Here is a tiny trained network, its code and every weight. The questions are about switching its units off for an input and a target symbol, where a switched-off unit gives its printed mean instead of its output.

import numpy as np


def w(rows, s, z=0):
    codes = np.array(rows[::2]) - 128.0
    scale = np.full(codes.shape[1], s)
    scale[-1] = z or s
    return codes * scale


def norm(h):
    return h / np.sqrt((h * h).mean(-1, keepdims=True) + 1e-5)


def f(y):
    return y / 2 * (1 + np.tanh(0.7978845608 * (y + 0.044715 * y**3)))


def softmax(a):
    e = np.exp(a - a.max(-1, keepdims=True))
    return e / e.sum(-1, keepdims=True)


def log_softmax(a):
    a = a - a.max(-1, keepdims=True)
    return a - np.log(np.exp(a).sum(-1, keepdims=True))


def net(x, mask):
    ids = ['ΔΘΛαεημξ'.index(c) for c in x.split()]
    T = len(ids)
    res = E[ids] + P[:T]
    u = 0
    for l in range(2):
        q, k, v = (norm(res) @ M[l].T for M in (Q, K, V))
        z = softmax(np.where(np.tri(T) > 0, q @ k.T / 4**0.5, -1e9)) @ v
        res = res + np.where(mask[u], z, O[l][:, -1]) @ O[l][:, :-1]
        u += 1
        y = f(norm(res) @ A[l][:, :-1].T + A[l][:, -1])
        res = res + np.where(mask[u : u + 4], y, B[l][:, -1]) @ B[l][:, :-1]
        u += 4
    return log_softmax(norm(res)[-1] @ U[:, :-1].T + U[:, -1])


Q, K, V, O, A, B = {}, {}, {}, {}, {}, {}
E = w([
[125,92,144,130,90,119,134,121,193],'Δ',
[50,153,175,83,90,83,136,163,138],'Θ',
[154,102,154,144,152,110,128,112,83],'Λ',
[129,112,112,77,126,113,166,98,181],'α',
[22,139,149,86,109,115,146,121,105],'ε',
[122,83,182,118,173,156,114,139,124],'η',
[59,144,174,253,114,136,118,145,149],'μ',
[190,161,4,170,96,132,108,147,110],'ξ',
],0.024)
P = w([
[139,175,141,136,174,162,252,144,91],'0',
[67,156,146,163,168,75,156,187,161],'1',
[85,158,148,137,177,87,138,141,160],'2',
[102,129,137,141,167,102,138,139,146],'3',
[114,125,139,136,163,110,123,127,145],'4',
[119,111,130,136,153,127,122,134,134],'5',
[128,109,129,132,149,132,112,126,132],'6',
[131,102,127,129,143,138,104,118,130],'7',
[136,98,124,122,136,144,99,110,126],'8',
[144,94,121,120,128,149,85,99,126],'9',
[147,90,117,109,114,155,73,83,127],'10',
[151,92,120,110,111,159,63,82,128],'11',
[157,101,122,108,114,167,76,97,118],'12',
],0.014)
Q[0] = w([
[127,121,48,143,123,173,204,90,187],'0.h0',
[45,254,113,86,72,132,210,81,156],'0.h0',
[195,173,51,166,186,136,134,133,134],'0.h0',
[140,147,105,176,83,139,133,120,230],'0.h0',
],0.01)
K[0] = w([
[168,125,84,101,114,102,129,140,167],'0.h0',
[162,193,130,114,199,104,248,138,145],'0.h0',
[149,110,85,80,130,110,53,130,83],'0.h0',
[158,149,79,125,107,97,113,167,180],'0.h0',
],0.015)
V[0] = w([
[253,108,144,159,116,110,130,108,165],'0.h0',
[56,92,159,65,238,164,104,214,148],'0.h0',
[29,82,127,166,214,68,65,18,63],'0.h0',
[121,10,80,19,111,64,39,116,11],'0.h0',
],0.0069)
O[0] = w([
[92,145,212,69,209,162,104,86,101,207],'0.h0',
[100,102,83,56,132,204,80,109,97,1],'0.h0',
[65,103,45,167,123,187,106,153,2,170],'0.h0',
[112,131,160,147,55,123,81,102,147,23],'0.h0',
],0.0097,0.0025)
A[0] = w([
[133,84,115,59,135,66,178,184,97,3],'0.n0',
[92,189,73,82,111,189,179,72,97,171],'0.n1',
[222,1,139,125,116,149,91,125,25,75],'0.n2',
[43,166,182,148,66,42,183,143,15,90],'0.n3',
],0.0072,0.0031)
B[0] = w([
[123,51,97,206,233,91,81,81,230,136],'0.n0',
[155,126,165,113,127,65,144,254,228,185],'0.n1',
[133,143,102,56,133,207,234,77,226,255],'0.n2',
[217,3,120,16,118,117,49,116,54,229],'0.n3',
],0.0091,0.0033)
Q[1] = w([
[133,122,151,79,93,130,113,171,147],'1.h0',
[161,128,131,143,180,178,127,89,171],'1.h0',
[147,103,44,100,163,30,1,202,117],'1.h0',
[91,86,164,128,107,47,92,185,182],'1.h0',
],0.0079)
K[1] = w([
[144,130,136,90,144,113,158,92,152],'1.h0',
[129,115,161,168,102,142,115,86,202],'1.h0',
[200,153,127,122,168,110,210,212,123],'1.h0',
[85,85,168,83,200,92,249,230,98],'1.h0',
],0.011)
V[1] = w([
[74,37,137,62,126,171,186,100,87],'1.h0',
[121,121,118,193,121,109,17,129,122],'1.h0',
[241,209,51,168,162,165,95,128,159],'1.h0',
[80,135,93,58,110,144,113,2,192],'1.h0',
],0.0063)
O[1] = w([
[127,222,78,223,161,93,220,211,94,61],'1.h0',
[102,42,104,211,130,74,120,46,87,68],'1.h0',
[41,76,167,116,35,135,65,45,78,253],'1.h0',
[64,116,162,2,145,69,165,250,183,12],'1.h0',
],0.0083,0.0043)
A[1] = w([
[136,143,133,144,104,179,110,159,1,163],'1.n0',
[40,66,161,87,152,120,61,83,115,3],'1.n1',
[170,212,119,205,140,18,178,111,183,157],'1.n2',
[232,131,179,32,161,151,131,199,115,178],'1.n3',
],0.0096,0.004)
B[1] = w([
[137,139,137,104,91,39,75,103,206,211],'1.n0',
[6,105,105,199,76,106,228,151,107,181],'1.n1',
[48,91,134,100,200,172,190,214,176,253],'1.n2',
[147,123,172,197,81,151,34,46,119,207],'1.n3',
],0.013,0.0069)
U = w([
[92,188,142,123,116,73,255,134,166,225],'Δ',
[103,45,100,201,118,155,49,142,237,2],'Θ',
[181,119,163,187,73,99,90,61,91,163],'Λ',
[115,128,134,79,133,99,97,108,109,109],'α',
[201,77,57,96,51,105,151,188,127,139],'ε',
[112,169,103,104,82,249,62,171,79,108],'η',
[181,6,78,107,192,161,118,94,64,89],'μ',
[42,30,112,93,66,129,154,124,73,108],'ξ',
],0.008,0.0078)

Each question gives the input, a string of symbols that net reads in full, and the target symbol t.
The units are the heads (4 rows each of Q, K, V and O) and the neurons (one row each of A and B). Each row of codes is followed by its name. A weight is (code - 128) times the scale printed after its matrix; where a second scale follows, it is the last column's (O, A, B and U).
mask holds one flag per unit, layer by layer, with each layer's heads first. A switched-off unit (its flag False) gives its mean, the last column of its rows in O or B, instead of its output. The means were averaged over made-up inputs and are rounded, as every weight is.
A unit's drop is (log p(t) with every unit on - log p(t) with that unit switched off) / (log p(t) with every unit on - log p(t) with every unit switched off).
The circuit of an input: a set's keep is (log p(t) with only the set's units on - log p(t) with every unit switched off) / (log p(t) with every unit on - log p(t) with every unit switched off). Starting from all 10 units, units are removed one at a time, each time the one whose removal leaves the highest keep (on an exact tie, the one counted first), for as long as the keep stays at least 0.8.
circuit, biggest first: the units of the circuit, biggest drop first
top k neurons: the k neurons with the biggest drops, biggest first
k most important neurons of layer l: the k neurons of layer l with the biggest drops, biggest first
input Δ μ η, target μ: circuit, biggest first : (0.h0)
input Λ ξ μ ε, target Λ: circuit, biggest first : (0.n3 1.h0 1.n3)
input ξ ε μ Λ, target μ: circuit, biggest first : (0.n2 0.h0 1.n1)
input Θ ξ Λ ξ ξ ξ Λ η Λ α ξ Θ, target Θ: circuit, biggest first : (0.h0 1.h0 1.n3 0.n0)
input ξ Λ α ε η ε α, target Θ: circuit, biggest first : (1.n3 1.h0 0.n2)
input Λ Λ η ξ ξ ξ ξ ξ ξ μ ε, target Λ: circuit, biggest first : (0.n1 1.h0 1.n3 0.n3)
input ε η α ξ μ Λ ξ Λ α, target Θ: circuit, biggest first : (1.n3 1.h0)
input Δ Λ α ξ ξ Λ, target ξ: circuit, biggest first : (1.n1 0.h0)
input α μ Λ ξ η η ξ ξ ξ ξ, target Λ: circuit, biggest first : (1.h0 0.h0 1.n2)
input α μ μ η, target μ: 2 most important neurons of layer 1 : (1.n2 1.n1)
input ξ μ Θ, target ξ: circuit, biggest first : (0.n3 1.n1)
input Θ ξ η Θ Λ ξ Θ, target Θ: top 3 neurons : (1.n3 0.n0 0.n1)
input Λ μ ε Λ ξ Θ, target Λ: 2 most important neurons of layer 1 : (1.n3 1.n2)
input ξ Θ Δ Λ ξ ξ μ ξ μ Λ μ, target Λ: top 2 neurons : (1.n2 0.n2)
input Λ Λ η Λ ξ ξ Λ μ ξ Λ, target ξ: circuit, biggest first : (1.n1)
input Θ ε ε ε, target Θ: top 2 neurons : (1.n3 0.n3)
input μ ξ ξ Λ η ξ μ Λ μ Λ ε, target μ: 2 most important neurons of layer 0 : (0.n1 0.n0)
input ε Θ μ Λ ξ Λ ξ, target Θ: circuit, biggest first : (1.h0 0.h0 1.n2 0.n2)
input Θ ξ Λ μ ξ Λ α η η, target η: top 2 neurons : (0.n2 0.n3)
input Λ Λ Λ Λ Λ ξ ξ ξ ε ε Λ Λ, target ε: top 3 neurons : (0.n2 1.n0 1.n3)
input ξ Δ ε ε Λ Δ Δ ξ ξ Δ, target Λ: 2 most important neurons of layer 1 : (1.n3 1.n1)
input μ Δ Λ, target μ: 2 most important neurons of layer 0 : (0.n0 0.n2)
input η η Δ Λ Λ ξ, target Δ: circuit, biggest first : (0.h0 0.n3)
input Θ ξ η ξ μ Θ ξ η ε, target Θ: top 3 neurons : (1.n3 0.n1 0.n0)
input μ Δ Λ ε ε, target μ: 2 most important neurons of layer 0 : (0.n3 0.n0)
